Below are the code and all the weights of a small trained network. Each question names an input and a class and asks about switching units off, where a switched-off unit gives its printed mean instead of its output.

import numpy as np


def w(rows, s, z=0):
    codes = np.array(rows[::2]) - 128.0
    scale = np.full(codes.shape[1], s)
    scale[-1] = z or s
    return codes * scale


def norm(h):
    return h / np.sqrt((h * h).mean(-1, keepdims=True) + 1e-5)


def f(y):
    return y / 2 * (1 + np.tanh(0.7978845608 * (y + 0.044715 * y**3)))


def log_softmax(a):
    a = a - a.max(-1, keepdims=True)
    return a - np.log(np.exp(a).sum(-1, keepdims=True))


def net(x, mask):
    res = np.array(x, float).reshape(1, 8) / 4 @ E
    u = 0
    for l in range(2):
        y = f(norm(res) @ A[l][:, :-1].T + A[l][:, -1])
        res = res + np.where(mask[u : u + 6], y, B[l][:, -1]) @ B[l][:, :-1]
        u += 6
    return log_softmax(norm(res)[-1] @ U[:, :-1].T + U[:, -1])


A, B = {}, {}
E = w([
[105,133,131,132],'x0',
[161,127,122,127],'x1',
[153,118,117,119],'x2',
[111,124,120,120],'x3',
[121,177,57,181],'x4',
[204,171,197,185],'x5',
[78,142,141,140],'x6',
[183,208,129,2],'x7',
],0.0075)
A[0] = w([
[103,250,167,36,2],'0.n0',
[117,50,67,80,192],'0.n1',
[155,116,192,108,148],'0.n2',
[133,209,32,178,117],'0.n3',
[74,116,105,148,242],'0.n4',
[155,139,158,95,24],'0.n5',
],0.014,0.0039)
B[0] = w([
[255,85,129,155,254],'0.n0',
[74,227,155,129,240],'0.n1',
[63,156,203,145,176],'0.n2',
[51,86,252,49,216],'0.n3',
[177,213,146,165,221],'0.n4',
[60,102,153,147,144],'0.n5',
],0.0086,0.0066)
A[1] = w([
[54,126,150,114,4],'1.n0',
[33,46,95,206,169],'1.n1',
[44,100,61,16,79],'1.n2',
[93,208,172,254,198],'1.n3',
[228,150,237,188,240],'1.n4',
[177,204,207,56,163],'1.n5',
],0.0079,0.0032)
B[1] = w([
[93,115,144,78,129],'1.n0',
[219,1,149,161,148],'1.n1',
[135,180,129,135,131],'1.n2',
[160,138,94,112,227],'1.n3',
[42,179,41,81,254],'1.n4',
[111,71,118,209,223],'1.n5',
],0.01,0.0093)
U = w([
[248,47,140,133,254],'0',
[82,120,119,85,147],'1',
[85,131,130,94,121],'2',
[97,138,143,108,127],'3',
[84,166,133,106,45],'4',
[74,82,210,84,67],'5',
[103,129,119,104,75],'6',
],0.013,0.0075)

Each question gives the input, the list of numbers given to net, and the class t.
The units are the neurons (one row each of A and B). Each row of codes is followed by its name. A weight is (code - 128) times the scale printed after its matrix; where a second scale follows, it is the last column's (A, B and U).
mask holds one flag per neuron, layer by layer. A switched-off neuron (its flag False) gives its mean, the last column of its row in B, instead of its output. The means were averaged over made-up inputs and are rounded, as every weight is.
A unit's drop is (log p(t) with every unit on - log p(t) with that unit switched off) / (log p(t) with every unit on - log p(t) with every unit switched off).
The circuit of an input: a set's keep is (log p(t) with only the set's units on - log p(t) with every unit switched off) / (log p(t) with every unit on - log p(t) with every unit switched off). Starting from all 12 units, units are removed one at a time, each time the one whose removal leaves the highest keep (on an exact tie, the one counted first), for as long as the keep stays at least 0.8.
units of the circuit, in order: the units of the circuit, biggest drop first
most important unit: the unit with the biggest drop
k most important neurons: the k neurons with the biggest drops, biggest first
top k neurons in layer l: the k neurons of layer l with the biggest drops, biggest first
drop of u: that unit's drop, to one decimal
input [6,4,4,0,-7,8,-4,2], class 4: most important unit : 1.n4
input [-5,5,1,4,0,-7,-6,8], class 0: top 2 neurons in layer 1 : [1.n4; 1.n5]
input [-2,4,8,-5,-1,-7,-4,2], class 4: top 2 neurons in layer 0 : [0.n1; 0.n3]
input [8,-6,-3,2,5,6,7,-8], class 0: top 2 neurons in layer 0 : [0.n1; 0.n2]
input [1,3,-3,3,5,-1,-8,-8], class 0: 2 most important neurons : [1.n1; 0.n0]
input [-2,5,-1,1,7,-5,5,8], class 0: 2 most important neurons : [0.n0; 1.n4]
input [-7,0,-8,-6,8,6,7,4], class 5: 2 most important neurons : [0.n3; 0.n4]
input [-7,6,-4,3,-7,7,-6,-5], class 3: 3 most important neurons : [1.n4; 0.n3; 0.n2]
input [0,8,0,-1,8,8,-5,5], class 1: 4 most important neurons : [1.n4; 0.n3; 0.n4; 0.n1]
input [5,-4,-1,6,1,4,2,-7], class 0: 2 most important neurons : [1.n1; 0.n1]
input [-1,7,4,0,-2,-1,3,-7], class 0: 2 most important neurons : [1.n1; 0.n0]
input [7,0,7,8,8,-6,-1,-8], class 0: 4 most important neurons : [1.n1; 1.n4; 0.n2; 1.n3]
input [8,8,6,4,5,6,-3,-5], class 1: top 2 neurons in layer 0 : [0.n3; 0.n1]
input [-2,6,-7,6,2,-2,-1,-8], class 0: units of the circuit, in order : [1.n1]
input [0,-4,5,5,6,-1,-6,1], class 5: 2 most important neurons : [0.n3; 1.n4]
input [0,1,-6,4,0,-5,8,8], class 0: drop of 0.n4 : 0.0
input [-7,7,-8,-4,3,-2,-7,8], class 0: drop of 1.n5 : 0.1
input [-6,-5,1,-6,-5,7,-8,-1], class 6: drop of 0.n3 : 0.2
